Here is a tiny trained network, its code and every weight. The questions are about switching its units off for an input and a target symbol, where a switched-off unit gives its printed mean instead of its output.

import numpy as np


def w(rows, s, z=0):
    codes = np.array(rows[::2]) - 128.0
    scale = np.full(codes.shape[1], s)
    scale[-1] = z or s
    return codes * scale


def f(y):
    return y / 2 * (1 + np.tanh(0.7978845608 * (y + 0.044715 * y**3)))


def softmax(a):
    e = np.exp(a - a.max(-1, keepdims=True))
    return e / e.sum(-1, keepdims=True)


def log_softmax(a):
    a = a - a.max(-1, keepdims=True)
    return a - np.log(np.exp(a).sum(-1, keepdims=True))


def net(x, mask):
    ids = ['ΞΣβγδεζηθλπψ'.index(c) for c in x.split()]
    T = len(ids)
    res = E[ids] + P[:T]
    u = 0
    for l in range(2):
        r = res
        for j in range(2):
            rows = slice(4 * j, 4 * j + 4)
            q, k, v = (r @ M[l][rows].T for M in (Q, K, V))
            z = softmax(np.where(np.tri(T) > 0, q @ k.T / 4**0.5, -1e9)) @ v
            o = O[l][rows]
            res = res + np.where(mask[u + j], z, o[:, -1]) @ o[:, :-1]
        u += 2
        y = f(res @ A[l][:, :-1].T + A[l][:, -1])
        res = res + np.where(mask[u : u + 16], y, B[l][:, -1]) @ B[l][:, :-1]
        u += 16
    return log_softmax(res[-1] @ U[:, :-1].T + U[:, -1])


Q, K, V, O, A, B = {}, {}, {}, {}, {}, {}
E = w([
[194,53,208,169,108,123,26],'Ξ',
[214,46,182,106,110,78,154],'Σ',
[67,117,117,75,71,141,117],'β',
[38,114,176,124,77,157,10],'γ',
[117,158,77,135,43,119,167],'δ',
[194,142,121,156,44,70,206],'ε',
[89,134,131,93,193,216,173],'ζ',
[172,85,205,112,186,107,182],'η',
[140,113,177,156,50,140,85],'θ',
[136,90,156,141,173,172,102],'λ',
[141,94,107,71,20,113,155],'π',
[126,251,139,205,254,63,205],'ψ',
],0.014)
P = w([
[116,153,177,125,122,165,124],'0',
[161,207,144,90,140,160,107],'1',
[65,104,164,158,128,138,133],'2',
[127,223,128,88,153,95,60],'3',
[39,53,128,197,138,125,147],'4',
[125,254,79,100,163,77,23],'5',
[48,42,71,234,154,72,138],'6',
],0.0099)
Q[0] = w([
[142,162,123,100,81,215,111],'0.h0',
[114,173,121,1,139,44,47],'0.h0',
[84,78,143,123,53,191,162],'0.h0',
[126,70,155,130,122,108,175],'0.h0',
[177,150,138,185,120,95,166],'0.h1',
[82,127,160,166,128,132,216],'0.h1',
[177,218,94,60,132,150,50],'0.h1',
[108,95,158,113,129,117,98],'0.h1',
],0.0074)
K[0] = w([
[85,89,136,141,96,102,165],'0.h0',
[103,102,59,189,217,52,102],'0.h0',
[176,71,60,1,74,111,18],'0.h0',
[99,106,125,149,55,89,133],'0.h0',
[120,98,65,173,151,139,176],'0.h1',
[106,198,130,144,139,34,149],'0.h1',
[131,64,148,107,67,130,196],'0.h1',
[151,186,101,174,101,151,119],'0.h1',
],0.006)
V[0] = w([
[149,135,175,76,163,40,124],'0.h0',
[102,186,255,170,152,165,134],'0.h0',
[132,82,149,128,123,160,104],'0.h0',
[171,181,51,161,149,153,175],'0.h0',
[99,110,92,145,156,94,177],'0.h1',
[107,73,103,155,113,157,123],'0.h1',
[81,72,45,135,130,104,70],'0.h1',
[140,152,131,145,162,58,124],'0.h1',
],0.0064)
O[0] = w([
[105,80,89,153,140,169,163,141],'0.h0',
[114,78,2,144,108,118,124,254],'0.h0',
[197,173,159,57,145,232,184,133],'0.h0',
[19,104,189,140,107,71,85,55],'0.h0',
[132,143,129,72,193,45,115,65],'0.h1',
[145,157,139,70,97,138,69,99],'0.h1',
[69,134,170,158,112,95,115,56],'0.h1',
[92,173,36,117,127,83,21,104],'0.h1',
],0.0054,0.0032)
A[0] = w([
[117,98,178,203,204,115,83,253],'0.n0',
[34,144,175,75,101,125,82,233],'0.n1',
[130,200,119,188,14,140,166,149],'0.n2',
[162,91,63,173,105,89,69,59],'0.n3',
[74,72,101,157,113,117,105,160],'0.n4',
[63,165,82,148,109,83,214,176],'0.n5',
[203,140,143,80,89,116,78,123],'0.n6',
[144,88,176,170,90,166,188,104],'0.n7',
[109,233,148,165,94,67,235,159],'0.n8',
[93,56,151,105,134,74,161,208],'0.n9',
[163,89,198,148,80,214,175,105],'0.n10',
[96,254,174,178,122,158,215,180],'0.n11',
[158,182,121,180,155,122,181,92],'0.n12',
[98,181,233,78,180,75,166,169],'0.n13',
[137,137,108,147,156,76,208,153],'0.n14',
[109,161,72,148,212,71,175,30],'0.n15',
],0.0063,0.0032)
B[0] = w([
[178,167,54,165,99,172,125,241],'0.n0',
[173,121,34,123,112,193,172,235],'0.n1',
[140,2,149,37,114,126,79,251],'0.n2',
[77,163,168,157,93,82,141,149],'0.n3',
[130,86,157,162,106,159,221,208],'0.n4',
[90,25,81,154,169,124,96,252],'0.n5',
[162,202,101,121,59,116,95,165],'0.n6',
[66,84,148,163,121,68,129,177],'0.n7',
[168,46,111,91,157,121,57,226],'0.n8',
[175,81,112,190,99,185,173,199],'0.n9',
[76,102,170,122,120,72,139,208],'0.n10',
[141,91,11,127,154,148,84,198],'0.n11',
[144,118,88,86,111,182,37,135],'0.n12',
[180,155,46,110,169,158,127,135],'0.n13',
[155,126,124,162,129,118,49,183],'0.n14',
[86,76,47,118,153,92,104,157],'0.n15',
],0.0054,0.0031)
Q[1] = w([
[169,139,50,124,88,135,103],'1.h0',
[48,102,222,150,144,118,180],'1.h0',
[69,54,116,237,112,82,157],'1.h0',
[247,232,144,30,138,120,112],'1.h0',
[151,174,115,122,101,171,126],'1.h1',
[119,154,160,105,141,127,150],'1.h1',
[103,143,88,121,109,125,120],'1.h1',
[67,141,146,149,127,112,146],'1.h1',
],0.012)
K[1] = w([
[62,102,134,191,178,116,93],'1.h0',
[224,219,160,49,84,156,119],'1.h0',
[165,255,46,75,149,99,39],'1.h0',
[74,5,196,193,72,207,220],'1.h0',
[132,142,120,151,139,170,95],'1.h1',
[187,84,126,92,130,142,149],'1.h1',
[95,160,88,84,81,109,80],'1.h1',
[117,148,186,155,62,191,178],'1.h1',
],0.0099)
V[1] = w([
[62,191,157,195,212,254,115],'1.h0',
[156,154,198,131,109,107,204],'1.h0',
[24,156,70,24,145,159,219],'1.h0',
[21,109,130,123,1,182,79],'1.h0',
[86,134,105,147,127,163,79],'1.h1',
[113,152,91,54,114,136,80],'1.h1',
[87,90,142,185,144,153,101],'1.h1',
[142,127,102,216,150,139,102],'1.h1',
],0.0097)
O[1] = w([
[254,66,169,132,125,174,185,93],'1.h0',
[115,175,50,149,63,99,191,10],'1.h0',
[123,160,220,182,181,80,186,113],'1.h0',
[77,55,169,220,95,196,109,149],'1.h0',
[157,109,137,146,174,139,170,154],'1.h1',
[139,90,154,141,167,77,180,158],'1.h1',
[177,161,92,95,179,133,130,141],'1.h1',
[110,147,49,117,127,165,112,141],'1.h1',
],0.011)
A[1] = w([
[150,113,244,238,123,98,175,92],'1.n0',
[137,193,25,41,22,162,66,137],'1.n1',
[116,67,162,65,76,121,125,129],'1.n2',
[157,1,104,92,91,48,111,95],'1.n3',
[90,177,133,104,58,161,178,84],'1.n4',
[48,196,183,142,179,126,130,158],'1.n5',
[174,113,115,159,178,111,69,136],'1.n6',
[217,53,108,109,80,181,241,114],'1.n7',
[37,209,150,148,129,92,99,106],'1.n8',
[116,133,60,244,55,99,199,162],'1.n9',
[189,37,161,243,86,157,176,145],'1.n10',
[131,209,49,154,133,56,61,64],'1.n11',
[21,178,81,221,71,41,228,79],'1.n12',
[254,66,135,134,162,211,221,107],'1.n13',
[215,145,127,36,182,139,170,220],'1.n14',
[101,117,61,167,196,147,176,255],'1.n15',
],0.0068,0.0089)
B[1] = w([
[140,103,87,175,183,157,159,219],'1.n0',
[129,88,104,152,167,95,195,213],'1.n1',
[134,126,127,167,146,145,96,168],'1.n2',
[100,172,162,155,138,169,130,191],'1.n3',
[188,114,97,110,154,148,120,135],'1.n4',
[145,77,144,142,97,105,96,173],'1.n5',
[81,158,150,116,75,188,168,196],'1.n6',
[158,134,101,143,146,102,46,193],'1.n7',
[85,114,98,143,170,115,129,176],'1.n8',
[135,249,126,119,101,254,176,172],'1.n9',
[100,155,157,46,156,138,153,253],'1.n10',
[150,131,155,63,133,123,161,169],'1.n11',
[212,217,110,144,166,132,82,172],'1.n12',
[117,160,81,94,138,122,66,238],'1.n13',
[136,110,161,194,65,70,131,248],'1.n14',
[181,136,194,124,55,108,132,215],'1.n15',
],0.0087,0.014)
U = w([
[159,54,36,209,138,159,100,85],'Ξ',
[108,182,79,82,154,132,146,174],'Σ',
[109,127,158,180,172,134,191,171],'β',
[92,134,80,93,212,201,65,13],'γ',
[75,50,162,206,108,82,59,147],'δ',
[55,116,62,117,214,84,73,83],'ε',
[174,106,72,234,254,93,75,2],'ζ',
[146,105,117,202,79,60,158,198],'η',
[74,139,124,79,31,185,135,173],'θ',
[155,130,120,69,96,122,27,191],'λ',
[102,207,97,206,144,124,74,104],'π',
[109,135,112,132,139,123,102,115],'ψ',
],0.0049,0.0057)

Each question gives the input, a string of symbols that net reads in full, and the target symbol t.
The units are the heads (4 rows each of Q, K, V and O) and the neurons (one row each of A and B). Each row of codes is followed by its name. A weight is (code - 128) times the scale printed after its matrix; where a second scale follows, it is the last column's (O, A, B and U).
mask holds one flag per unit, layer by layer, with each layer's heads first. A switched-off unit (its flag False) gives its mean, the last column of its rows in O or B, instead of its output. The means were averaged over made-up inputs and are rounded, as every weight is.
A unit's drop is (log p(t) with every unit on - log p(t) with that unit switched off) / (log p(t) with every unit on - log p(t) with every unit switched off).
The circuit of an input: a set's keep is (log p(t) with only the set's units on - log p(t) with every unit switched off) / (log p(t) with every unit on - log p(t) with every unit switched off). Starting from the 12 units with the biggest drops (on a tie, the unit counted first), units are removed one at a time, each time the one whose removal leaves the highest keep (on an exact tie, the one counted first), for as long as the keep stays at least 0.8.
circuit, biggest first: the units of the circuit, biggest drop first
unit that matters most: the unit with the biggest drop
top k neurons: the k neurons with the biggest drops, biggest first
k most important neurons of layer l: the k neurons of layer l with the biggest drops, biggest first
heads that matter: for each layer, one digit per head in row order, 1 if its drop is at least 0.15 and else 0, layers parted by /
drop of u: that unit's drop, to one decimal
input δ π γ β δ Σ, target δ: heads that matter => 00 / 10
input δ δ λ λ π, target λ: heads that matter => 00 / 10
input λ δ δ Σ δ ζ β, target ζ: circuit, biggest first => [1.h0, 1.n0, 1.n7]
input Ξ β δ ε λ ε β, target ε: circuit, biggest first => [1.h0, 1.n8]
input δ Ξ ε, target Ξ: circuit, biggest first => [1.h0, 1.n1, 1.n10]
input δ δ β ζ Σ π δ, target π: circuit, biggest first => [1.h0, 1.n12]
input η ζ π, target ζ: circuit, biggest first => [1.h0, 1.n0, 1.n7]
input δ β π ψ θ ζ, target λ: unit that matters most => 0.h0
input Σ β γ λ, target γ: top 4 neurons => [1.n10, 0.n4, 1.n13, 1.n14]
input ε ε β, target ε: circuit, biggest first => [1.h0, 1.n8, 0.n2]
input δ β δ π λ Ξ Σ, target Ξ: heads that matter => 00 / 11
input θ γ β β δ λ β, target λ: heads that matter => 00 / 10
input δ ε η π δ ψ δ, target δ: 2 most important neurons of layer 1 => [1.n14, 1.n10]
input ζ δ γ γ ε, target γ: top neuron => [1.n10]
input π π γ, target π: 2 most important neurons of layer 1 => [1.n12, 1.n9]
input β δ λ Ξ π δ, target π: heads that matter => 00 / 11
input δ β ε λ, target ε: 3 most important neurons of layer 1 => [1.n8, 1.n1, 1.n14]
input λ ζ δ ε, target δ: top 3 neurons => [0.n2, 0.n8, 0.n5]
input ε δ Σ β π ψ, target λ: heads that matter => 10 / 10
input ε γ λ λ β, target λ: top 2 neurons => [1.n7, 1.n13]
input π Σ ε ε δ γ γ, target γ: heads that matter => 10 / 10
input δ β λ, target β: 3 most important neurons of layer 1 => [1.n0, 1.n10, 1.n7]
input π Ξ β δ β λ Ξ, target λ: 2 most important neurons of layer 0 => [0.n2, 0.n0]
input β γ δ, target γ: top 3 neurons => [1.n10, 1.n14, 1.n13]
input θ π β λ β θ γ, target θ: most important neuron of layer 1 => [1.n9]
input θ δ γ β, target γ: 2 most important neurons of layer 0 => [0.n4, 0.n6]
input δ ζ δ β γ β, target γ: drop of 1.h1 => 0.1
input Ξ ε γ Σ, target γ: drop of 0.n10 => 0.0
input ψ δ π, target λ: drop of 0.n14 => 0.2
